Below are the code and all the weights of a small trained network. Each question names an input and a class and asks about switching units off, where a switched-off unit gives its printed mean instead of its output.

import numpy as np


def w(rows, s, z=0):
    codes = np.array(rows[::2]) - 128.0
    scale = np.full(codes.shape[1], s)
    scale[-1] = z or s
    return codes * scale


def f(y):
    return np.maximum(y, 0)


def log_softmax(a):
    a = a - a.max(-1, keepdims=True)
    return a - np.log(np.exp(a).sum(-1, keepdims=True))


def net(x, mask):
    res = np.array(x, float).reshape(1, 6) / 4 @ E
    y = f(res @ A[0][:, :-1].T + A[0][:, -1])
    res = res + np.where(mask, y, B[0][:, -1]) @ B[0][:, :-1]
    return log_softmax(res[-1] @ U[:, :-1].T + U[:, -1])


A, B = {}, {}
E = w([
[135,145,154,73,39,152,44,204,128],'x0',
[166,203,216,179,121,173,139,123,92],'x1',
[205,63,207,97,167,185,66,94,174],'x2',
[143,139,77,112,166,221,171,200,181],'x3',
[141,126,217,135,160,9,141,200,189],'x4',
[152,154,106,85,217,113,53,175,60],'x5',
],0.012)
A[0] = w([
[85,117,122,113,126,152,118,75,65,212],'N0',
[153,147,109,134,217,119,64,172,51,243],'N1',
[139,170,108,77,197,95,92,158,66,7],'N2',
[90,122,193,115,53,48,54,74,80,94],'N3',
[78,149,112,158,115,103,149,156,106,68],'N4',
[208,65,180,113,163,138,115,75,169,4],'N5',
[125,167,76,140,74,130,168,146,73,80],'N6',
[62,46,65,69,148,82,96,130,175,110],'N7',
[161,247,208,159,125,161,145,135,93,104],'N8',
[140,138,100,123,142,186,174,235,199,153],'N9',
[53,150,124,149,129,85,164,178,113,71],'N10',
[125,167,157,68,21,132,63,191,158,93],'N11',
[129,105,109,143,207,98,173,66,133,36],'N12',
[154,98,133,175,194,94,195,97,128,10],'N13',
[159,157,121,209,178,140,145,109,136,127],'N14',
[97,85,152,196,18,149,177,110,216,111],'N15',
[159,143,182,148,155,10,156,202,188,14],'N16',
[67,173,115,154,132,91,157,156,113,58],'N17',
[155,50,163,127,147,181,81,100,147,165],'N18',
[124,79,134,148,117,51,109,66,85,119],'N19',
],0.012,0.0029)
B[0] = w([
[163,137,99,116,91,214,177,129,135,183],'N0',
[191,173,93,206,131,74,160,109,186,224],'N1',
[140,228,130,160,129,54,162,119,135,198],'N2',
[113,134,186,185,194,222,159,210,108,223],'N3',
[141,99,171,78,148,92,146,164,139,186],'N4',
[163,103,184,34,149,88,150,137,166,203],'N5',
[155,137,163,11,131,121,171,115,136,198],'N6',
[41,100,184,168,20,144,74,75,241,207],'N7',
[44,46,159,138,60,136,54,71,245,217],'N8',
[88,125,181,193,203,226,146,233,111,227],'N9',
[118,115,133,36,141,97,164,120,156,207],'N10',
[148,36,59,117,91,42,56,149,3,232],'N11',
[111,49,71,158,103,102,60,208,21,204],'N12',
[130,68,88,118,122,79,109,144,79,207],'N13',
[88,32,97,140,57,110,67,178,105,186],'N14',
[250,204,83,220,140,31,136,129,176,242],'N15',
[165,164,32,96,52,254,168,69,111,248],'N16',
[149,126,197,52,150,113,136,139,155,200],'N17',
[168,126,118,38,134,107,208,141,143,203],'N18',
[122,127,179,163,132,192,162,190,123,201],'N19',
],0.0089,0.018)
U = w([
[143,122,174,24,157,100,159,146,147,112],'0',
[115,89,87,144,112,96,65,175,45,132],'1',
[102,135,171,194,184,205,147,211,125,186],'2',
[173,191,105,209,145,73,137,112,163,72],'3',
[54,105,165,154,79,141,67,83,210,129],'4',
[163,159,47,94,90,247,157,68,99,254],'5',
[120,123,137,139,131,146,144,141,130,221],'6',
[104,148,130,129,165,181,125,95,112,8],'7',
],0.015,0.0043)

Each question gives the input, the list of numbers given to net, and the class t.
The units are the neurons (one row each of A and B). Each row of codes is followed by its name. A weight is (code - 128) times the scale printed after its matrix; where a second scale follows, it is the last column's (A, B and U).
mask holds one flag per neuron, in row order. A switched-off neuron (its flag False) gives its mean, the last column of its row in B, instead of its output. The means were averaged over made-up inputs and are rounded, as every weight is.
A unit's drop is (log p(t) with every unit on - log p(t) with that unit switched off) / (log p(t) with every unit on - log p(t) with every unit switched off).
The circuit of an input: a set's keep is (log p(t) with only the set's units on - log p(t) with every unit switched off) / (log p(t) with every unit on - log p(t) with every unit switched off). Starting from the 12 units with the biggest drops (on a tie, the unit counted first), units are removed one at a time, each time the one whose removal leaves the highest keep (on an exact tie, the one counted first), for as long as the keep stays at least 0.8.
circuit, biggest first: the units of the circuit, biggest drop first
most important unit: the unit with the biggest drop
k most important neurons: the k neurons with the biggest drops, biggest first
drop of u: that unit's drop, to one decimal
input [6,4,5,5,-2,-7], class 3: most important unit : N15
input [-3,-7,3,0,8,0], class 5: 2 most important neurons : N16; N8
input [-3,7,-7,1,-6,5], class 0: 3 most important neurons : N6; N16; N7
input [-6,3,-3,-1,-3,-6], class 1: 3 most important neurons : N12; N14; N1
input [5,8,-8,-6,-4,8], class 0: 2 most important neurons : N6; N15
input [5,8,-7,7,-7,4], class 4: 3 most important neurons : N8; N16; N3
input [-3,-8,7,-1,5,5], class 4: 2 most important neurons : N7; N6
input [-1,-3,-5,6,-6,7], class 3: 4 most important neurons : N1; N16; N2; N3
input [-8,-8,1,-2,5,6], class 1: 3 most important neurons : N12; N13; N8
input [3,-5,-7,3,8,-8], class 3: 4 most important neurons : N15; N5; N18; N0
input [-8,-2,-6,6,-8,2], class 1: 2 most important neurons : N12; N16
input [-3,-2,4,-6,-5,7], class 3: 2 most important neurons : N1; N9
input [-4,-4,-2,-5,4,5], class 2: 3 most important neurons : N15; N19; N11
input [-7,-5,6,5,8,-5], class 5: 2 most important neurons : N16; N11
input [4,8,7,4,2,-4], class 4: circuit, biggest first : N8
input [1,1,0,4,-1,-4], class 2: drop of N3 : -0.2
input [2,-7,4,1,6,5], class 4: drop of N4 : 0.0
input [1,2,-6,6,0,2], class 0: drop of N6 : 1.6
